Here is a tiny trained network, its code and every weight. The questions are about switching its units off for an input and a class, where a switched-off unit gives its printed mean instead of its output.

import numpy as np


def w(rows, s, z=0):
    codes = np.array(rows[::2]) - 128.0
    scale = np.full(codes.shape[1], s)
    scale[-1] = z or s
    return codes * scale


def norm(h):
    return h / np.sqrt((h * h).mean(-1, keepdims=True) + 1e-5)


def f(y):
    return np.maximum(y, 0)


def log_softmax(a):
    a = a - a.max(-1, keepdims=True)
    return a - np.log(np.exp(a).sum(-1, keepdims=True))


def net(x, mask):
    res = np.array(x, float).reshape(1, 5) / 4 @ E
    u = 0
    for l in range(2):
        y = f(norm(res) @ A[l][:, :-1].T + A[l][:, -1])
        res = res + np.where(mask[u : u + 8], y, B[l][:, -1]) @ B[l][:, :-1]
        u += 8
    return log_softmax(norm(res)[-1] @ U[:, :-1].T + U[:, -1])


A, B = {}, {}
E = w([
[231,149,254],'x0',
[172,126,207],'x1',
[61,191,190],'x2',
[187,191,63],'x3',
[68,200,111],'x4',
],0.0052)
A[0] = w([
[50,120,153,57],'L0N0',
[1,163,181,137],'L0N1',
[64,77,117,142],'L0N2',
[146,133,108,51],'L0N3',
[182,97,155,253],'L0N4',
[176,158,227,218],'L0N5',
[157,176,67,152],'L0N6',
[79,206,183,73],'L0N7',
],0.0093,0.002)
B[0] = w([
[154,255,202,174],'L0N0',
[81,253,95,231],'L0N1',
[178,132,145,185],'L0N2',
[64,126,96,136],'L0N3',
[143,130,101,208],'L0N4',
[163,72,124,255],'L0N5',
[162,163,146,187],'L0N6',
[152,178,103,197],'L0N7',
],0.0066,0.0055)
A[1] = w([
[84,168,141,113],'L1N0',
[253,166,211,254],'L1N1',
[80,71,26,183],'L1N2',
[49,33,62,176],'L1N3',
[143,135,39,73],'L1N4',
[97,30,96,137],'L1N5',
[171,107,50,164],'L1N6',
[109,182,174,199],'L1N7',
],0.012,0.006)
B[1] = w([
[46,72,122,154],'L1N0',
[114,77,10,254],'L1N1',
[159,179,255,168],'L1N2',
[198,117,169,155],'L1N3',
[154,156,145,153],'L1N4',
[188,116,121,149],'L1N5',
[109,235,143,177],'L1N6',
[106,120,54,185],'L1N7',
],0.0089,0.013)
U = w([
[170,7,110,181],'0',
[24,33,216,2],'1',
[27,202,83,210],'2',
[190,154,197,95],'3',
],0.011,0.005)

Each question gives the input, the list of numbers given to net, and the class t.
The units are the neurons (one row each of A and B). Each row of codes is followed by its name. A weight is (code - 128) times the scale printed after its matrix; where a second scale follows, it is the last column's (A, B and U).
mask holds one flag per neuron, layer by layer. A switched-off neuron (its flag False) gives its mean, the last column of its row in B, instead of its output. The means were averaged over made-up inputs and are rounded, as every weight is.
A unit's drop is (log p(t) with every unit on - log p(t) with that unit switched off) / (log p(t) with every unit on - log p(t) with every unit switched off).
The circuit of an input: a set's keep is (log p(t) with only the set's units on - log p(t) with every unit switched off) / (log p(t) with every unit on - log p(t) with every unit switched off). Starting from the 12 units with the biggest drops (on a tie, the unit counted first), units are removed one at a time, each time the one whose removal leaves the highest keep (on an exact tie, the one counted first), for as long as the keep stays at least 0.8.
units of the circuit, in order: the units of the circuit, biggest drop first
most important unit: the unit with the biggest drop
k most important neurons: the k neurons with the biggest drops, biggest first
top k neurons in layer l: the k neurons of layer l with the biggest drops, biggest first
drop of u: that unit's drop, to one decimal
input [6,3,4,-5,4], class 0: units of the circuit, in order => (L0N5, L1N6)
input [6,-7,4,2,0], class 0: most important unit => L1N1
input [0,-5,-6,7,-7], class 3: 2 most important neurons => (L1N2, L0N0)
input [1,-8,3,4,-6], class 3: units of the circuit, in order => (L0N0, L1N1, L1N2)
input [-4,0,4,6,-6], class 3: units of the circuit, in order => (L0N0, L1N1, L1N2)
input [-2,-3,2,5,0], class 3: units of the circuit, in order => (L1N1, L0N0, L1N2)
input [-1,-5,-1,4,2], class 3: top 3 neurons in layer 0 => (L0N1, L0N0, L0N7)
input [7,5,7,2,4], class 0: units of the circuit, in order => (L1N1, L0N5)
input [0,6,4,4,-1], class 0: top 2 neurons in layer 0 => (L0N1, L0N5)
input [0,4,6,-4,-8], class 2: drop of L1N1 => 0.4
input [-8,-6,-8,-7,2], class 3: drop of L0N3 => 0.0
input [-2,0,0,0,-5], class 3: drop of L1N6 => 0.1
input [1,-6,-7,2,2], class 3: drop of L1N6 => -0.1
